Below are the code and all the weights of a small trained network. Each question names an input and a class and asks about switching units off, where a switched-off unit gives its printed mean instead of its output.

import numpy as np


def w(rows, s, z=0):
    codes = np.array(rows[::2]) - 128.0
    scale = np.full(codes.shape[1], s)
    scale[-1] = z or s
    return codes * scale


def f(y):
    return np.maximum(y, 0)


def log_softmax(a):
    a = a - a.max(-1, keepdims=True)
    return a - np.log(np.exp(a).sum(-1, keepdims=True))


def net(x, mask):
    res = np.array(x, float).reshape(1, 8) / 4 @ E
    y = f(res @ A[0][:, :-1].T + A[0][:, -1])
    res = res + np.where(mask, y, B[0][:, -1]) @ B[0][:, :-1]
    return log_softmax(res[-1] @ U[:, :-1].T + U[:, -1])


A, B = {}, {}
E = w([
[84,223,85,9,76,91],'x0',
[154,132,182,114,154,190],'x1',
[141,150,145,105,107,102],'x2',
[119,78,78,190,137,54],'x3',
[77,82,41,109,118,148],'x4',
[151,173,90,103,119,105],'x5',
[75,112,71,164,150,151],'x6',
[75,22,218,100,24,144],'x7',
],0.011)
A[0] = w([
[139,103,179,163,101,140,211],'n1',
[75,105,66,197,151,155,255],'n2',
[182,251,68,136,169,89,169],'n3',
[173,169,133,94,132,155,18],'n4',
[157,103,198,161,96,99,109],'n5',
[136,80,109,165,152,172,153],'n6',
[156,175,131,132,181,87,206],'n7',
],0.011,0.00051)
B[0] = w([
[165,17,211,122,64,65,192],'n1',
[107,86,2,141,142,169,221],'n2',
[128,198,119,137,195,56,249],'n3',
[153,199,187,55,152,112,176],'n4',
[104,65,166,71,125,95,200],'n5',
[179,65,108,140,145,199,196],'n6',
[177,153,130,172,207,68,187],'n7',
],0.0095,0.013)
U = w([
[211,217,86,177,216,64,81],'0',
[171,84,53,246,177,240,57],'1',
[173,255,166,45,162,229,89],'2',
[43,189,47,109,13,86,136],'3',
[158,47,232,179,80,103,252],'4',
],0.0093,0.0013)

Each question gives the input, the list of numbers given to net, and the class t.
The units are the neurons (one row each of A and B). Each row of codes is followed by its name. A weight is (code - 128) times the scale printed after its matrix; where a second scale follows, it is the last column's (A, B and U).
mask holds one flag per neuron, in row order. A switched-off neuron (its flag False) gives its mean, the last column of its row in B, instead of its output. The means were averaged over made-up inputs and are rounded, as every weight is.
A unit's drop is (log p(t) with every unit on - log p(t) with that unit switched off) / (log p(t) with every unit on - log p(t) with every unit switched off).
The circuit of an input: a set's keep is (log p(t) with only the set's units on - log p(t) with every unit switched off) / (log p(t) with every unit on - log p(t) with every unit switched off). Starting from all 7 units, units are removed one at a time, each time the one whose removal leaves the highest keep (on an exact tie, the one counted first), for as long as the keep stays at least 0.8.
units of the circuit, in order: the units of the circuit, biggest drop first
k most important neurons: the k neurons with the biggest drops, biggest first
drop of u: that unit's drop, to one decimal
input [7,3,3,-4,-6,-4,-2,-5], class 0: most important neuron -> [n3]
input [5,4,1,5,5,-6,4,-1], class 1: units of the circuit, in order -> [n2, n3]
input [8,-3,1,-4,-7,7,7,5], class 2: 3 most important neurons -> [n2, n4, n1]
input [-6,0,1,4,2,-2,-8,-3], class 4: units of the circuit, in order -> [n5, n3]
input [-4,-6,-4,2,2,1,6,-8], class 1: 3 most important neurons -> [n2, n6, n4]
input [0,1,-2,0,0,-2,6,-4], class 1: 2 most important neurons -> [n2, n4]
input [-5,8,-2,-5,-8,1,7,-2], class 4: 3 most important neurons -> [n1, n2, n3]
input [-5,-7,-2,-4,-4,-4,-4,-3], class 4: drop of n5 -> 0.1
input [7,-1,8,-8,-5,2,3,-8], class 0: drop of n3 -> 0.3
input [6,3,-4,-6,2,-6,2,-6], class 0: drop of n2 -> -0.2
input [8,-6,-3,7,-6,8,-2,2], class 0: drop of n7 -> 0.0
